Below is a small trained network, with its code and all its weights. Each question gives an input and a class and asks what happens when units are switched off, that is, made to give their printed mean instead of their output.

import numpy as np


def w(rows, s, z=0):
    codes = np.array(rows[::2]) - 128.0
    scale = np.full(codes.shape[1], s)
    scale[-1] = z or s
    return codes * scale


def f(y):
    return y / 2 * (1 + np.tanh(0.7978845608 * (y + 0.044715 * y**3)))


def log_softmax(a):
    a = a - a.max(-1, keepdims=True)
    return a - np.log(np.exp(a).sum(-1, keepdims=True))


def net(x, mask):
    res = np.array(x, float).reshape(1, 3) / 4 @ E
    y = f(res @ A[0][:, :-1].T + A[0][:, -1])
    res = res + np.where(mask, y, B[0][:, -1]) @ B[0][:, :-1]
    return log_softmax(res[-1] @ U[:, :-1].T + U[:, -1])


A, B = {}, {}
E = w([
[38,85,100,209],'x0',
[131,2,103,77],'x1',
[169,94,239,198],'x2',
],0.007)
A[0] = w([
[175,100,144,117,93],'N1',
[133,129,125,129,126],'N2',
[96,81,104,104,85],'N3',
[83,158,110,140,108],'N4',
[137,142,127,118,107],'N5',
[127,131,134,118,130],'N6',
[133,126,128,128,109],'N7',
[128,131,62,3,6],'N8',
[128,131,137,142,101],'N9',
[136,136,127,131,137],'N10',
[156,164,128,88,161],'N11',
[134,115,140,155,147],'N12',
[160,105,145,118,92],'N13',
[179,94,148,116,95],'N14',
[77,40,79,91,7],'N15',
[188,236,126,40,31],'N16',
[131,131,129,119,126],'N17',
[140,168,147,144,170],'N18',
[133,121,128,136,123],'N19',
[180,82,160,115,97],'N20',
[127,128,131,128,128],'N21',
[128,127,130,128,126],'N22',
[122,130,129,127,110],'N23',
[128,130,131,122,129],'N24',
[143,125,183,224,31],'N25',
[181,216,183,162,27],'N26',
[80,159,104,142,113],'N27',
[129,128,125,124,130],'N28',
[177,194,170,155,34],'N29',
[132,130,184,224,14],'N30',
[44,191,78,163,123],'N31',
[134,138,136,140,133],'N32',
[121,131,128,127,110],'N33',
[90,153,107,140,110],'N34',
[92,149,115,135,108],'N35',
[144,120,130,127,100],'N36',
[73,38,132,206,2],'N37',
[136,135,128,132,121],'N38',
[133,126,131,125,107],'N39',
[127,116,143,147,145],'N40',
[201,74,165,106,96],'N41',
],0.013,0.006)
B[0] = w([
[148,135,158,168,143],'N1',
[128,127,128,129,127],'N2',
[104,138,97,99,156],'N3',
[120,130,135,183,152],'N4',
[129,125,123,129,126],'N5',
[128,123,130,124,131],'N6',
[133,129,129,134,119],'N7',
[186,122,181,29,219],'N8',
[130,131,123,133,120],'N9',
[127,127,124,122,136],'N10',
[127,119,127,68,202],'N11',
[136,142,127,98,152],'N12',
[144,131,151,159,133],'N13',
[150,131,163,173,152],'N14',
[67,131,49,106,186],'N15',
[49,140,35,121,255],'N16',
[130,125,129,126,129],'N17',
[108,119,101,96,193],'N18',
[134,132,129,126,126],'N19',
[148,119,178,179,167],'N20',
[128,127,128,128,128],'N21',
[129,128,128,128,127],'N22',
[128,127,129,135,120],'N23',
[129,126,129,127,129],'N24',
[86,134,67,92,191],'N25',
[178,120,166,65,212],'N26',
[116,128,137,187,161],'N27',
[126,123,129,126,130],'N28',
[163,123,160,84,182],'N29',
[83,140,63,110,184],'N30',
[112,124,143,254,229],'N31',
[122,126,123,118,137],'N32',
[127,127,129,135,120],'N33',
[116,127,135,175,148],'N34',
[121,130,131,168,139],'N35',
[133,127,139,139,118],'N36',
[189,131,158,12,198],'N37',
[129,125,127,129,127],'N38',
[131,126,132,134,119],'N39',
[133,138,129,103,148],'N40',
[165,134,184,204,188],'N41',
],0.039,0.0057)
U = w([
[17,140,17,140,197],'0',
[223,101,186,53,158],'1',
[149,119,191,253,4],'2',
],0.0061,0.0016)

Each question gives the input, the list of numbers given to net, and the class t.
The units are the neurons (one row each of A and B). Each row of codes is followed by its name. A weight is (code - 128) times the scale printed after its matrix; where a second scale follows, it is the last column's (A, B and U).
mask holds one flag per neuron, in row order. A switched-off neuron (its flag False) gives its mean, the last column of its row in B, instead of its output. The means were averaged over made-up inputs and are rounded, as every weight is.
A unit's drop is (log p(t) with every unit on - log p(t) with that unit switched off) / (log p(t) with every unit on - log p(t) with every unit switched off).
unit that matters most: the unit with the biggest drop
top k neurons: the k neurons with the biggest drops, biggest first
drop of u: that unit's drop, to one decimal
input [-2,2,-3], class 1: top 2 neurons -> [N16; N8]
input [6,3,8], class 1: unit that matters most -> N37
input [6,2,7], class 1: top 4 neurons -> [N37; N16; N15; N31]
input [0,8,-4], class 1: top 2 neurons -> [N8; N16]
input [7,1,5], class 1: top 2 neurons -> [N37; N16]
input [5,7,1], class 1: top 2 neurons -> [N37; N16]
input [4,3,3], class 1: top 2 neurons -> [N37; N16]
input [-1,7,-3], class 1: top 2 neurons -> [N8; N16]
input [3,4,2], class 1: top 2 neurons -> [N16; N37]
input [8,3,1], class 1: drop of N37 -> 4.3
input [-4,2,-7], class 1: drop of N8 -> 8.5
input [1,-1,-5], class 2: drop of N25 -> 0.1
